Below is a small trained network, with its code and all its weights. Each question gives an input and a class and asks what happens when units are switched off, that is, made to give their printed mean instead of their output.

import numpy as np


def w(rows, s, z=0):
    codes = np.array(rows[::2]) - 128.0
    scale = np.full(codes.shape[1], s)
    scale[-1] = z or s
    return codes * scale


def f(y):
    return y / 2 * (1 + np.tanh(0.7978845608 * (y + 0.044715 * y**3)))


def log_softmax(a):
    a = a - a.max(-1, keepdims=True)
    return a - np.log(np.exp(a).sum(-1, keepdims=True))


def net(x, mask):
    res = np.array(x, float).reshape(1, 4) / 4 @ E
    y = f(res @ A[0][:, :-1].T + A[0][:, -1])
    res = res + np.where(mask, y, B[0][:, -1]) @ B[0][:, :-1]
    return log_softmax(res[-1] @ U[:, :-1].T + U[:, -1])


A, B = {}, {}
E = w([
[87,73,243,85,238],'x0',
[228,2,93,37,113],'x1',
[100,38,240,210,67],'x2',
[249,207,239,103,119],'x3',
],0.0089)
A[0] = w([
[48,216,133,173,151,153],'neuron 0',
[132,142,236,61,214,51],'neuron 1',
[46,66,83,144,146,36],'neuron 2',
[98,213,102,16,181,91],'neuron 3',
[228,206,217,101,118,86],'neuron 4',
[47,210,148,111,174,146],'neuron 5',
[162,107,69,215,131,115],'neuron 6',
[123,142,130,122,177,163],'neuron 7',
[194,61,110,82,104,125],'neuron 8',
[113,72,139,188,125,124],'neuron 9',
[203,167,92,197,6,121],'neuron 10',
[94,95,177,99,203,92],'neuron 11',
[91,217,173,199,122,137],'neuron 12',
[72,103,129,101,235,1],'neuron 13',
[159,144,82,177,38,114],'neuron 14',
[92,85,217,199,36,104],'neuron 15',
[84,71,226,99,184,82],'neuron 16',
[179,116,192,160,100,42],'neuron 17',
[139,82,125,28,78,93],'neuron 18',
[206,53,131,114,114,133],'neuron 19',
[111,79,172,166,64,143],'neuron 20',
[148,150,59,103,190,136],'neuron 21',
[145,82,113,79,127,137],'neuron 22',
],0.011,0.0024)
B[0] = w([
[130,51,194,56,138,228],'neuron 0',
[110,194,99,163,168,222],'neuron 1',
[41,110,71,179,100,205],'neuron 2',
[242,132,87,160,42,201],'neuron 3',
[3,47,58,180,51,233],'neuron 4',
[154,92,174,116,141,205],'neuron 5',
[75,171,147,132,147,165],'neuron 6',
[144,135,106,107,140,147],'neuron 7',
[84,110,175,65,172,209],'neuron 8',
[180,106,76,162,102,182],'neuron 9',
[84,219,147,196,195,230],'neuron 10',
[117,204,129,159,141,200],'neuron 11',
[114,52,180,45,156,226],'neuron 12',
[114,175,98,140,154,192],'neuron 13',
[143,195,163,112,186,198],'neuron 14',
[207,110,143,156,80,246],'neuron 15',
[134,184,110,131,179,234],'neuron 16',
[129,122,89,192,83,181],'neuron 17',
[134,125,193,96,144,191],'neuron 18',
[111,111,147,40,123,209],'neuron 19',
[254,116,105,135,110,202],'neuron 20',
[205,100,107,108,62,182],'neuron 21',
[119,101,197,119,130,176],'neuron 22',
],0.0091,0.013)
U = w([
[109,74,221,81,147,182],'0',
[242,121,92,182,77,176],'1',
[95,228,128,189,187,7],'2',
[3,69,52,199,72,150],'3',
],0.015,0.0016)

Each question gives the input, the list of numbers given to net, and the class t.
The units are the neurons (one row each of A and B). Each row of codes is followed by its name. A weight is (code - 128) times the scale printed after its matrix; where a second scale follows, it is the last column's (A, B and U).
mask holds one flag per neuron, in row order. A switched-off neuron (its flag False) gives its mean, the last column of its row in B, instead of its output. The means were averaged over made-up inputs and are rounded, as every weight is.
A unit's drop is (log p(t) with every unit on - log p(t) with that unit switched off) / (log p(t) with every unit on - log p(t) with every unit switched off).
The circuit of an input: a set's keep is (log p(t) with only the set's units on - log p(t) with every unit switched off) / (log p(t) with every unit on - log p(t) with every unit switched off). Starting from the 12 units with the biggest drops (on a tie, the unit counted first), units are removed one at a time, each time the one whose removal leaves the highest keep (on an exact tie, the one counted first), for as long as the keep stays at least 0.8.
circuit, biggest first: the units of the circuit, biggest drop first
most important unit: the unit with the biggest drop
k most important neurons: the k neurons with the biggest drops, biggest first
drop of u: that unit's drop, to one decimal
input [-8,-5,5,3], class 2: most important unit	neuron 10
input [7,-7,-1,-7], class 0: 3 most important neurons	(neuron 0; neuron 5; neuron 4)
input [5,7,8,-6], class 1: 2 most important neurons	(neuron 20; neuron 9)
input [0,4,6,5], class 1: 2 most important neurons	(neuron 20; neuron 15)
input [-6,7,-7,-4], class 0: 2 most important neurons	(neuron 8; neuron 18)
input [4,-6,0,5], class 0: 2 most important neurons	(neuron 12; neuron 0)
input [-1,5,-4,-5], class 0: 3 most important neurons	(neuron 4; neuron 18; neuron 8)
input [-7,-6,-2,-5], class 2: 2 most important neurons	(neuron 10; neuron 14)
input [-6,-5,7,-1], class 1: 2 most important neurons	(neuron 15; neuron 20)
input [-5,8,-8,1], class 0: 2 most important neurons	(neuron 8; neuron 18)
input [5,6,5,7], class 3: 2 most important neurons	(neuron 4; neuron 17)
input [3,-7,0,-5], class 0: drop of neuron 0	0.2
input [-5,-7,-2,-5], class 0: drop of neuron 0	0.3
input [-8,7,6,-2], class 2: circuit, biggest first	(neuron 10)
input [2,0,4,-2], class 1: drop of neuron 19	0.0
